Below are the code and all the weights of a small trained network. Each question names an input and a class and asks about switching units off, where a switched-off unit gives its printed mean instead of its output.

import numpy as np


def w(rows, s, z=0):
    codes = np.array(rows[::2]) - 128.0
    scale = np.full(codes.shape[1], s)
    scale[-1] = z or s
    return codes * scale


def norm(h):
    return h / np.sqrt((h * h).mean(-1, keepdims=True) + 1e-5)


def f(y):
    return y / 2 * (1 + np.tanh(0.7978845608 * (y + 0.044715 * y**3)))


def log_softmax(a):
    a = a - a.max(-1, keepdims=True)
    return a - np.log(np.exp(a).sum(-1, keepdims=True))


def net(x, mask):
    res = np.array(x, float).reshape(1, 5) / 4 @ E
    u = 0
    for l in range(2):
        y = f(norm(res) @ A[l][:, :-1].T + A[l][:, -1])
        res = res + np.where(mask[u : u + 6], y, B[l][:, -1]) @ B[l][:, :-1]
        u += 6
    return log_softmax(norm(res)[-1] @ U[:, :-1].T + U[:, -1])


A, B = {}, {}
E = w([
[108,148,204,56,101,150,109,153,72,140,210,77],'x0',
[137,118,138,131,121,124,134,129,130,124,126,124],'x1',
[126,177,139,141,131,183,254,196,154,128,138,149],'x2',
[116,131,129,132,138,128,126,131,115,132,119,127],'x3',
[122,137,136,125,129,123,128,127,122,121,118,136],'x4',
],0.0087)
A[0] = w([
[145,98,96,164,159,113,85,94,155,133,94,150,90],'0.n0',
[195,67,44,202,176,68,105,59,188,87,33,163,108],'0.n1',
[155,133,53,245,156,135,179,141,215,111,26,200,72],'0.n2',
[135,135,79,200,143,161,223,174,200,137,66,188,13],'0.n3',
[115,93,77,172,168,72,89,69,143,97,60,174,89],'0.n4',
[127,109,53,229,130,121,137,120,190,115,2,177,253],'0.n5',
],0.0041,0.0055)
B[0] = w([
[103,162,206,115,88,178,121,166,124,137,161,130,148],'0.n0',
[91,127,185,148,88,226,87,253,137,173,121,148,216],'0.n1',
[146,126,103,59,157,31,162,52,46,93,150,33,211],'0.n2',
[179,160,62,100,219,62,203,91,120,42,153,109,176],'0.n3',
[88,131,179,133,78,197,99,216,135,157,130,133,175],'0.n4',
[137,128,121,182,123,118,132,41,201,153,106,202,254],'0.n5',
],0.0071,0.0086)
A[1] = w([
[109,103,137,170,76,143,91,110,159,203,83,172,51],'1.n0',
[116,115,167,154,97,189,98,129,161,162,129,157,133],'1.n1',
[142,145,130,115,117,172,159,218,127,134,144,118,16],'1.n2',
[128,154,146,104,128,188,176,254,123,102,148,129,2],'1.n3',
[136,102,119,102,159,113,80,117,87,113,140,83,37],'1.n4',
[127,98,134,79,139,84,51,84,64,109,145,72,69],'1.n5',
],0.0071,0.0033)
B[1] = w([
[158,155,159,157,69,196,27,220,167,153,96,8,242],'1.n0',
[167,138,93,145,115,99,84,129,187,141,86,95,235],'1.n1',
[71,128,152,119,168,179,140,179,83,98,149,112,178],'1.n2',
[63,120,171,152,152,215,76,219,88,121,90,105,228],'1.n3',
[105,56,98,98,68,79,138,69,90,170,170,148,170],'1.n4',
[160,46,33,87,100,2,168,6,89,143,156,223,253],'1.n5',
],0.0054,0.0049)
U = w([
[134,125,144,173,70,158,3,164,177,168,82,108,214],'0',
[124,68,113,74,87,39,93,38,60,151,181,143,124],'1',
[167,161,86,153,199,89,235,66,162,82,104,145,157],'2',
[66,151,187,107,153,222,158,233,68,112,160,100,6],'3',
],0.012,0.0017)

Each question gives the input, the list of numbers given to net, and the class t.
The units are the neurons (one row each of A and B). Each row of codes is followed by its name. A weight is (code - 128) times the scale printed after its matrix; where a second scale follows, it is the last column's (A, B and U).
mask holds one flag per neuron, layer by layer. A switched-off neuron (its flag False) gives its mean, the last column of its row in B, instead of its output. The means were averaged over made-up inputs and are rounded, as every weight is.
A unit's drop is (log p(t) with every unit on - log p(t) with that unit switched off) / (log p(t) with every unit on - log p(t) with every unit switched off).
The circuit of an input: a set's keep is (log p(t) with only the set's units on - log p(t) with every unit switched off) / (log p(t) with every unit on - log p(t) with every unit switched off). Starting from all 12 units, units are removed one at a time, each time the one whose removal leaves the highest keep (on an exact tie, the one counted first), for as long as the keep stays at least 0.8.
circuit, biggest first: the units of the circuit, biggest drop first
k most important neurons: the k neurons with the biggest drops, biggest first
top k neurons in layer l: the k neurons of layer l with the biggest drops, biggest first
drop when u is switched off: that unit's drop, to one decimal
input [-1,-4,-8,-1,2], class 0: circuit, biggest first	(0.n2)
input [-7,7,0,3,8], class 0: 2 most important neurons	(0.n1, 0.n5)
input [1,5,2,-4,-7], class 3: 2 most important neurons	(0.n5, 0.n2)
input [0,-8,7,1,1], class 2: 2 most important neurons	(0.n1, 0.n4)
input [1,7,-1,-2,3], class 1: 2 most important neurons	(0.n1, 0.n5)
input [5,-2,0,-1,-3], class 1: 4 most important neurons	(0.n1, 0.n4, 1.n5, 0.n0)
input [5,1,0,8,4], class 1: 3 most important neurons	(0.n1, 0.n4, 1.n5)
input [1,1,-1,-6,2], class 1: top 2 neurons in layer 0	(0.n1, 0.n5)
input [-6,2,0,-4,5], class 0: drop when 1.n0 is switched off	0.2
input [4,-7,0,0,5], class 1: drop when 0.n4 is switched off	2.0
input [-2,8,-8,-6,7], class 0: drop when 0.n0 is switched off	0.0
input [0,7,5,7,2], class 2: drop when 0.n1 is switched off	1.5
